Below are the code and all the weights of a small trained network. Each question names an input and a class and asks about switching units off, where a switched-off unit gives its printed mean instead of its output.

import numpy as np


def w(rows, s, z=0):
    codes = np.array(rows[::2]) - 128.0
    scale = np.full(codes.shape[1], s)
    scale[-1] = z or s
    return codes * scale


def f(y):
    return y / 2 * (1 + np.tanh(0.7978845608 * (y + 0.044715 * y**3)))


def log_softmax(a):
    a = a - a.max(-1, keepdims=True)
    return a - np.log(np.exp(a).sum(-1, keepdims=True))


def net(x, mask):
    res = np.array(x, float).reshape(1, 4) / 4 @ E
    y = f(res @ A[0][:, :-1].T + A[0][:, -1])
    res = res + np.where(mask, y, B[0][:, -1]) @ B[0][:, :-1]
    return log_softmax(res[-1] @ U[:, :-1].T + U[:, -1])


A, B = {}, {}
E = w([
[134,54,187,210,78],'x0',
[131,128,127,130,129],'x1',
[106,203,63,160,24],'x2',
[125,255,203,185,208],'x3',
],0.008)
A[0] = w([
[131,115,174,154,89,2],'N1',
[112,168,90,161,55,59],'N2',
[145,22,78,70,167,86],'N3',
[93,144,41,93,181,75],'N4',
[136,67,122,100,119,27],'N5',
[165,91,178,180,106,112],'N6',
[82,195,160,131,161,107],'N7',
[59,89,88,95,98,106],'N8',
[169,103,155,206,116,103],'N9',
[152,148,104,15,188,61],'N10',
[187,87,149,104,190,42],'N11',
[120,136,91,80,146,199],'N12',
[129,216,30,165,85,172],'N13',
[130,161,124,181,151,10],'N14',
[100,181,144,47,137,142],'N15',
[154,45,147,255,150,35],'N16',
[125,102,8,111,49,149],'N17',
[127,76,164,105,195,52],'N18',
[160,86,155,124,149,4],'N19',
[72,65,127,228,109,113],'N20',
[58,173,149,114,37,72],'N21',
[127,83,152,74,207,119],'N22',
[84,102,182,158,91,33],'N23',
[203,99,80,96,85,6],'N24',
[186,150,39,109,183,44],'N25',
[92,148,37,97,187,107],'N26',
[96,189,170,178,166,56],'N27',
],0.01,0.0057)
B[0] = w([
[127,231,70,97,11,123],'N1',
[167,179,58,83,190,179],'N2',
[162,122,174,196,129,229],'N3',
[100,131,99,165,69,160],'N4',
[190,161,139,185,118,147],'N5',
[80,154,108,167,111,181],'N6',
[173,130,196,165,97,195],'N7',
[175,118,166,159,130,174],'N8',
[87,119,96,159,102,173],'N9',
[81,158,104,203,88,190],'N10',
[188,184,11,94,139,168],'N11',
[100,103,172,155,98,189],'N12',
[137,115,87,157,195,251],'N13',
[208,198,108,125,82,130],'N14',
[92,136,120,182,99,178],'N15',
[101,164,119,184,83,196],'N16',
[159,58,145,169,123,254],'N17',
[180,203,33,117,162,179],'N18',
[148,216,44,139,107,129],'N19',
[70,144,98,162,103,198],'N20',
[160,155,64,85,200,170],'N21',
[143,171,59,141,192,215],'N22',
[102,185,35,160,45,137],'N23',
[207,191,107,123,60,147],'N24',
[87,184,76,148,51,144],'N25',
[67,176,129,157,64,174],'N26',
[185,152,193,162,52,196],'N27',
],0.011,0.0067)
U = w([
[20,128,55,146,74,70],'0',
[173,148,4,83,205,84],'1',
[94,97,118,157,173,244],'2',
[212,119,153,136,84,20],'3',
[33,50,148,28,161,165],'4',
],0.011)

Each question gives the input, the list of numbers given to net, and the class t.
The units are the neurons (one row each of A and B). Each row of codes is followed by its name. A weight is (code - 128) times the scale printed after its matrix; where a second scale follows, it is the last column's (A, B and U).
mask holds one flag per neuron, in row order. A switched-off neuron (its flag False) gives its mean, the last column of its row in B, instead of its output. The means were averaged over made-up inputs and are rounded, as every weight is.
A unit's drop is (log p(t) with every unit on - log p(t) with that unit switched off) / (log p(t) with every unit on - log p(t) with every unit switched off).
The circuit of an input: a set's keep is (log p(t) with only the set's units on - log p(t) with every unit switched off) / (log p(t) with every unit on - log p(t) with every unit switched off). Starting from the 12 units with the biggest drops (on a tie, the unit counted first), units are removed one at a time, each time the one whose removal leaves the highest keep (on an exact tie, the one counted first), for as long as the keep stays at least 0.8.
units of the circuit, in order: the units of the circuit, biggest drop first
unit that matters most: the unit with the biggest drop
top k neurons: the k neurons with the biggest drops, biggest first
drop of u: that unit's drop, to one decimal
input [-1,2,5,4], class 1: unit that matters most	N13
input [4,-3,-4,-1], class 0: units of the circuit, in order	N16, N17
input [5,2,-5,-7], class 3: units of the circuit, in order	N3, N5
input [-4,3,-3,3], class 0: units of the circuit, in order	N10, N13
input [2,1,0,6], class 3: units of the circuit, in order	N27, N7
input [4,3,6,-1], class 1: units of the circuit, in order	N2, N21
input [-5,7,6,-4], class 2: top 2 neurons	N17, N12
input [5,3,-7,1], class 1: top 2 neurons	N18, N11
input [6,-6,-6,8], class 3: top 2 neurons	N27, N7
input [3,-7,7,-8], class 3: top 2 neurons	N17, N8
input [-5,-1,-3,-1], class 0: top 2 neurons	N10, N26
input [-1,3,-7,-7], class 1: drop of N3	-0.1
input [-3,-3,-2,8], class 3: drop of N9	0.0
input [5,2,-4,3], class 0: unit that matters most	N16
input [4,0,-3,-8], class 3: drop of N24	0.1
